Below are the code and all the weights of a small trained network. Each question names an input and a target symbol and asks about switching units off, where a switched-off unit gives its printed mean instead of its output.

import numpy as np


def w(rows, s, z=0):
    codes = np.array(rows[::2]) - 128.0
    scale = np.full(codes.shape[1], s)
    scale[-1] = z or s
    return codes * scale


def norm(h):
    return h / np.sqrt((h * h).mean(-1, keepdims=True) + 1e-5)


def f(y):
    return np.maximum(y, 0)


def softmax(a):
    e = np.exp(a - a.max(-1, keepdims=True))
    return e / e.sum(-1, keepdims=True)


def log_softmax(a):
    a = a - a.max(-1, keepdims=True)
    return a - np.log(np.exp(a).sum(-1, keepdims=True))


def net(x, mask):
    ids = ['αβγδζηθξπτψ'.index(c) for c in x.split()]
    T = len(ids)
    res = E[ids] + P[:T]
    q, k, v = (norm(res) @ M[0].T for M in (Q, K, V))
    z = softmax(np.where(np.tri(T) > 0, q @ k.T / 3**0.5, -1e9)) @ v
    res = res + np.where(mask[0], z, O[0][:, -1]) @ O[0][:, :-1]
    y = f(norm(res) @ A[0][:, :-1].T + A[0][:, -1])
    res = res + np.where(mask[1:9], y, B[0][:, -1]) @ B[0][:, :-1]
    return log_softmax(norm(res)[-1] @ U[:, :-1].T + U[:, -1])


Q, K, V, O, A, B = {}, {}, {}, {}, {}, {}
E = w([
[48,118,93,144],'α',
[200,140,122,57],'β',
[42,131,93,118],'γ',
[121,122,86,77],'δ',
[69,105,127,65],'ζ',
[188,115,189,144],'η',
[119,83,155,186],'θ',
[54,140,94,93],'ξ',
[165,110,180,171],'π',
[158,145,4,183],'τ',
[54,157,150,111],'ψ',
],0.021)
P = w([
[104,254,185,87],'0',
[90,196,158,113],'1',
[84,149,143,120],'2',
[80,122,145,112],'3',
[84,98,137,114],'4',
[90,68,131,119],'5',
[85,52,127,110],'6',
[95,34,125,104],'7',
],0.0099)
Q[0] = w([
[241,158,230,254],'H1',
[179,83,132,197],'H1',
[74,29,250,214],'H1',
],0.0077)
K[0] = w([
[131,102,246,59],'H1',
[143,31,133,107],'H1',
[86,90,205,235],'H1',
],0.012)
V[0] = w([
[99,213,74,191],'H1',
[47,199,255,106],'H1',
[251,188,91,117],'H1',
],0.0066)
O[0] = w([
[208,38,82,103,200],'H1',
[130,119,125,2,217],'H1',
[53,58,100,199,2],'H1',
],0.0097,0.003)
A[0] = w([
[159,103,123,196,108],'N1',
[116,104,87,97,188],'N2',
[21,102,147,149,59],'N3',
[110,109,212,66,104],'N4',
[92,253,123,85,115],'N5',
[226,85,91,148,57],'N6',
[72,196,110,165,176],'N7',
[115,220,186,141,254],'N8',
],0.016,0.0052)
B[0] = w([
[26,66,59,84,153],'N1',
[96,143,178,192,199],'N2',
[254,142,118,101,160],'N3',
[32,111,37,174,248],'N4',
[134,75,141,35,207],'N5',
[120,197,224,81,148],'N6',
[186,196,78,129,146],'N7',
[183,93,67,61,201],'N8',
],0.0099,0.012)
U = w([
[133,212,54,141,154],'α',
[110,138,134,108,83],'β',
[41,82,159,145,72],'γ',
[141,114,93,97,46],'δ',
[160,101,98,7,175],'ζ',
[42,139,123,116,141],'η',
[139,138,133,96,74],'θ',
[136,143,132,96,76],'ξ',
[220,144,118,93,148],'π',
[176,35,159,117,112],'τ',
[146,162,186,127,254],'ψ',
],0.013,0.0076)

Each question gives the input, a string of symbols that net reads in full, and the target symbol t.
The units are the heads (3 rows each of Q, K, V and O) and the neurons (one row each of A and B). Each row of codes is followed by its name. A weight is (code - 128) times the scale printed after its matrix; where a second scale follows, it is the last column's (O, A, B and U).
mask holds one flag per unit, heads first, then neurons. A switched-off unit (its flag False) gives its mean, the last column of its rows in O or B, instead of its output. The means were averaged over made-up inputs and are rounded, as every weight is.
A unit's drop is (log p(t) with every unit on - log p(t) with that unit switched off) / (log p(t) with every unit on - log p(t) with every unit switched off).
The circuit of an input: a set's keep is (log p(t) with only the set's units on - log p(t) with every unit switched off) / (log p(t) with every unit on - log p(t) with every unit switched off). Starting from all 9 units, units are removed one at a time, each time the one whose removal leaves the highest keep (on an exact tie, the one counted first), for as long as the keep stays at least 0.8.
units of the circuit, in order: the units of the circuit, biggest drop first
top k neurons: the k neurons with the biggest drops, biggest first
drop when u is switched off: that unit's drop, to one decimal
input β δ ζ δ, target η: units of the circuit, in order -> N8, N2
input β β ζ α α β, target γ: units of the circuit, in order -> H1, N8, N2
input π θ π δ τ η θ δ, target γ: units of the circuit, in order -> N8, H1, N6
input β δ δ γ, target ζ: units of the circuit, in order -> N3
input β ζ τ θ ζ ζ α ζ, target τ: top 2 neurons -> N4, N3
input β δ θ ψ β, target η: units of the circuit, in order -> H1, N8, N5, N3
input δ π α, target ζ: top 2 neurons -> N5, N4
input π ζ γ γ ζ τ ζ ψ, target π: units of the circuit, in order -> N3, H1, N4
input ζ ξ η θ τ γ, target α: top 3 neurons -> N5, N7, N3
input β ψ β, target η: units of the circuit, in order -> H1, N8
input τ ξ α, target α: units of the circuit, in order -> H1, N5, N3
input ψ θ δ θ α δ, target η: top 4 neurons -> N8, N2, N3, N5
input ζ δ θ, target ζ: top 2 neurons -> N8, N2
input τ π γ, target α: top neuron -> N5
input τ ψ η ζ, target τ: top 2 neurons -> N3, N4
input ζ ζ ψ, target ζ: drop when N8 is switched off -> 0.1
input ζ α τ ψ, target π: drop when N4 is switched off -> 0.1
input ζ δ ζ β α, target ζ: drop when H1 is switched off -> 1.2
